Below are the code and all the weights of a small trained network. Each question names an input and a target symbol and asks about switching units off, where a switched-off unit gives its printed mean instead of its output.

import numpy as np


def w(rows, s, z=0):
    codes = np.array(rows[::2]) - 128.0
    scale = np.full(codes.shape[1], s)
    scale[-1] = z or s
    return codes * scale


def norm(h):
    return h / np.sqrt((h * h).mean(-1, keepdims=True) + 1e-5)


def f(y):
    return np.maximum(y, 0)


def softmax(a):
    e = np.exp(a - a.max(-1, keepdims=True))
    return e / e.sum(-1, keepdims=True)


def log_softmax(a):
    a = a - a.max(-1, keepdims=True)
    return a - np.log(np.exp(a).sum(-1, keepdims=True))


def net(x, mask):
    ids = ['αδζηλμξπσψω'.index(c) for c in x.split()]
    T = len(ids)
    res = E[ids] + P[:T]
    u = 0
    for l in range(2):
        q, k, v = (norm(res) @ M[l].T for M in (Q, K, V))
        z = softmax(np.where(np.tri(T) > 0, q @ k.T / 2**0.5, -1e9)) @ v
        res = res + np.where(mask[u], z, O[l][:, -1]) @ O[l][:, :-1]
        u += 1
        y = f(norm(res) @ A[l][:, :-1].T + A[l][:, -1])
        res = res + np.where(mask[u : u + 16], y, B[l][:, -1]) @ B[l][:, :-1]
        u += 16
    return log_softmax(norm(res)[-1] @ U[:, :-1].T + U[:, -1])


Q, K, V, O, A, B = {}, {}, {}, {}, {}, {}
E = w([
[196,104,189,172,52,100,108],'α',
[113,234,237,141,105,166,132],'δ',
[142,41,65,189,179,213,151],'ζ',
[148,146,135,84,218,172,133],'η',
[63,117,71,93,237,170,101],'λ',
[142,72,117,224,102,191,148],'μ',
[135,207,194,134,153,192,141],'ξ',
[122,1,79,149,147,102,88],'π',
[46,162,141,251,103,250,160],'σ',
[86,136,184,198,69,134,101],'ψ',
[79,212,177,124,164,202,134],'ω',
],0.0074)
P = w([
[100,104,160,111,122,192,131],'0',
[164,182,70,122,90,150,184],'1',
[29,44,238,92,69,98,104],'2',
[177,124,163,128,139,182,106],'3',
[2,85,81,87,61,157,44],'4',
[158,169,113,158,150,75,192],'5',
[62,22,212,51,102,183,58],'6',
[161,134,145,126,144,119,236],'7',
[22,77,116,103,107,159,7],'8',
],0.0095)
Q[0] = w([
[184,130,138,132,124,72,219],'L0H1',
[116,52,254,116,158,142,168],'L0H1',
],0.014)
K[0] = w([
[92,78,151,61,86,179,118],'L0H1',
[158,106,177,163,165,214,3],'L0H1',
],0.013)
V[0] = w([
[246,161,247,146,2,95,200],'L0H1',
[42,127,134,217,38,43,66],'L0H1',
],0.005)
O[0] = w([
[109,80,189,117,159,75,254,137],'L0H1',
[141,93,151,60,71,211,194,2],'L0H1',
],0.0092,0.0037)
A[0] = w([
[249,155,138,106,139,61,136,143],'L0N1',
[148,109,150,170,110,147,162,152],'L0N2',
[99,46,127,173,102,132,121,104],'L0N3',
[58,94,154,71,83,168,161,1],'L0N4',
[72,103,144,123,167,141,136,17],'L0N5',
[63,98,136,132,137,67,130,11],'L0N6',
[70,103,126,40,101,159,87,102],'L0N7',
[208,82,75,102,118,77,108,5],'L0N8',
[154,165,193,89,129,102,108,27],'L0N9',
[119,107,136,100,112,133,174,50],'L0N10',
[62,125,191,108,99,110,57,67],'L0N11',
[46,139,122,134,80,136,135,133],'L0N12',
[141,170,128,97,138,130,154,53],'L0N13',
[103,83,135,60,114,118,128,40],'L0N14',
[169,85,97,175,146,166,140,28],'L0N15',
[200,147,81,61,188,139,145,138],'L0N16',
],0.011,0.005)
B[0] = w([
[212,122,172,109,61,175,85,180],'L0N1',
[117,151,101,161,107,115,69,197],'L0N2',
[135,185,105,85,115,127,157,209],'L0N3',
[112,129,163,161,141,48,173,205],'L0N4',
[144,192,97,101,109,117,120,169],'L0N5',
[157,180,192,123,163,144,134,176],'L0N6',
[152,112,114,141,12,148,125,215],'L0N7',
[159,55,159,87,170,79,119,137],'L0N8',
[115,179,80,116,93,104,155,137],'L0N9',
[148,107,145,164,138,93,60,165],'L0N10',
[130,122,32,121,162,150,145,254],'L0N11',
[140,88,158,96,145,139,119,209],'L0N12',
[117,172,146,141,153,121,117,144],'L0N13',
[64,151,141,154,110,127,133,164],'L0N14',
[151,108,105,137,81,119,192,154],'L0N15',
[103,82,145,144,208,101,69,188],'L0N16',
],0.011,0.0057)
Q[1] = w([
[158,213,253,89,136,9,101],'L1H1',
[15,35,156,216,37,94,94],'L1H1',
],0.0073)
K[1] = w([
[161,153,208,6,68,66,117],'L1H1',
[83,10,205,255,2,172,174],'L1H1',
],0.0064)
V[1] = w([
[247,95,63,156,127,93,96],'L1H1',
[154,101,166,253,226,250,115],'L1H1',
],0.0046)
O[1] = w([
[246,87,175,145,145,85,204,224],'L1H1',
[58,51,127,182,101,136,253,251],'L1H1',
],0.0057,0.0012)
A[1] = w([
[121,45,213,115,196,113,110,86],'L1N1',
[58,171,141,94,123,104,121,54],'L1N2',
[131,145,148,140,179,71,144,118],'L1N3',
[159,109,98,147,108,171,89,114],'L1N4',
[132,130,68,80,96,92,106,103],'L1N5',
[172,118,205,137,129,150,143,51],'L1N6',
[224,90,138,93,167,116,122,132],'L1N7',
[164,38,131,58,143,92,113,2],'L1N8',
[153,170,144,141,103,145,111,52],'L1N9',
[107,189,172,73,61,135,175,65],'L1N10',
[127,140,150,178,131,174,77,97],'L1N11',
[125,142,93,98,251,99,104,99],'L1N12',
[104,63,164,102,98,153,84,99],'L1N13',
[117,172,101,73,105,160,159,124],'L1N14',
[126,157,153,118,199,173,165,70],'L1N15',
[87,77,78,139,189,114,131,75],'L1N16',
],0.013,0.0086)
B[1] = w([
[95,138,174,188,130,108,84,186],'L1N1',
[201,107,110,83,100,99,138,169],'L1N2',
[125,93,140,69,155,149,78,185],'L1N3',
[154,102,132,101,133,74,138,206],'L1N4',
[97,132,185,162,163,170,129,187],'L1N5',
[66,118,132,67,169,141,156,152],'L1N6',
[125,97,98,102,100,177,89,199],'L1N7',
[169,250,189,81,211,83,88,142],'L1N8',
[110,106,152,145,181,136,128,143],'L1N9',
[162,148,62,222,168,156,104,190],'L1N10',
[64,136,187,119,144,141,95,195],'L1N11',
[63,190,103,139,67,107,171,255],'L1N12',
[207,155,123,134,79,82,172,159],'L1N13',
[133,121,213,96,161,135,118,179],'L1N14',
[130,193,209,70,81,100,96,150],'L1N15',
[162,102,72,121,176,122,184,185],'L1N16',
],0.012,0.0073)
U = w([
[104,77,172,64,212,217,172,223],'α',
[104,93,66,150,96,154,10,136],'δ',
[164,55,148,47,32,160,128,187],'ζ',
[215,158,92,68,212,51,96,77],'η',
[180,157,130,209,52,52,149,148],'λ',
[50,161,32,160,195,63,158,103],'μ',
[72,104,146,201,67,241,186,34],'ξ',
[141,3,83,132,202,114,149,253],'π',
[102,47,218,161,178,2,178,55],'σ',
[190,188,131,207,224,203,151,45],'ψ',
[118,214,174,48,81,103,191,138],'ω',
],0.0095,0.0026)

Each question gives the input, a string of symbols that net reads in full, and the target symbol t.
The units are the heads (2 rows each of Q, K, V and O) and the neurons (one row each of A and B). Each row of codes is followed by its name. A weight is (code - 128) times the scale printed after its matrix; where a second scale follows, it is the last column's (O, A, B and U).
mask holds one flag per unit, layer by layer, with each layer's heads first. A switched-off unit (its flag False) gives its mean, the last column of its rows in O or B, instead of its output. The means were averaged over made-up inputs and are rounded, as every weight is.
A unit's drop is (log p(t) with every unit on - log p(t) with that unit switched off) / (log p(t) with every unit on - log p(t) with every unit switched off).
The circuit of an input: a set's keep is (log p(t) with only the set's units on - log p(t) with every unit switched off) / (log p(t) with every unit on - log p(t) with every unit switched off). Starting from the 12 units with the biggest drops (on a tie, the unit counted first), units are removed one at a time, each time the one whose removal leaves the highest keep (on an exact tie, the one counted first), for as long as the keep stays at least 0.8.
units of the circuit, in order: the units of the circuit, biggest drop first
unit that matters most: the unit with the biggest drop
k most important neurons: the k neurons with the biggest drops, biggest first
k most important neurons of layer l: the k neurons of layer l with the biggest drops, biggest first
drop of u: that unit's drop, to one decimal
input ψ ζ ξ η, target δ: units of the circuit, in order -> L1N7
input μ λ ξ σ μ σ ω ζ ξ, target ξ: 3 most important neurons of layer 0 -> L0N7; L0N11; L0N4
input σ λ η δ, target ψ: units of the circuit, in order -> L1N10; L0N16; L1N12
input μ ψ ω μ μ, target λ: 2 most important neurons -> L1N10; L0N3
input ω η π α ψ ψ, target σ: 2 most important neurons -> L0N2; L0N3
input ξ ζ ω η ω η μ ζ ω, target μ: units of the circuit, in order -> L0N11; L1N12; L1N16
input σ η ζ ξ, target α: 2 most important neurons -> L0N1; L1N6
input η η ξ η η, target μ: 2 most important neurons -> L1N12; L1N16
input η η ψ η η ξ η, target μ: units of the circuit, in order -> L1N12; L0N11
input ξ η η η, target δ: 2 most important neurons -> L0N1; L1N7
input ξ μ ψ, target ω: 2 most important neurons -> L0N11; L0N6
input μ η δ α, target ζ: units of the circuit, in order -> L1N7; L0H1
input π ψ ξ σ ψ ξ ω ζ ψ, target ω: 2 most important neurons -> L0N6; L0N11
input μ ψ σ ζ, target π: unit that matters most -> L0N15
input η π ω η ψ, target ζ: 2 most important neurons -> L0N7; L0N12
input ξ δ ξ, target ω: 3 most important neurons -> L0N11; L0N6; L1N12
input δ ψ η, target η: 2 most important neurons -> L1N2; L1N10
input ψ ξ η, target λ: 2 most important neurons of layer 0 -> L0N7; L0N4
input ζ η ψ ζ α, target μ: 2 most important neurons -> L0N11; L1N12
input λ η ψ ξ η ω δ ξ α, target α: unit that matters most -> L0N3
input μ ψ ω ψ ξ δ, target ψ: 2 most important neurons -> L1N10; L0N9
input μ ψ ψ λ α η σ ζ, target π: 2 most important neurons -> L0N16; L1N12
input δ π π μ ω ψ λ δ λ, target λ: 3 most important neurons -> L0N7; L1N10; L0N4
input ω ω μ, target α: 2 most important neurons -> L0N3; L0N11
input ω η σ π ψ λ η, target ζ: 2 most important neurons of layer 0 -> L0N7; L0N11
input σ ξ λ η μ δ δ μ η, target η: 2 most important neurons of layer 0 -> L0N5; L0N7
input α ξ λ μ ζ μ ω, target ψ: unit that matters most -> L0N7
input ζ π λ η ψ, target ζ: 2 most important neurons of layer 0 -> L0N7; L0N12
input ω α μ η σ α ζ, target μ: drop of L1N12 -> 0.1
input η α ψ ω ξ, target σ: drop of L0N4 -> 0.2
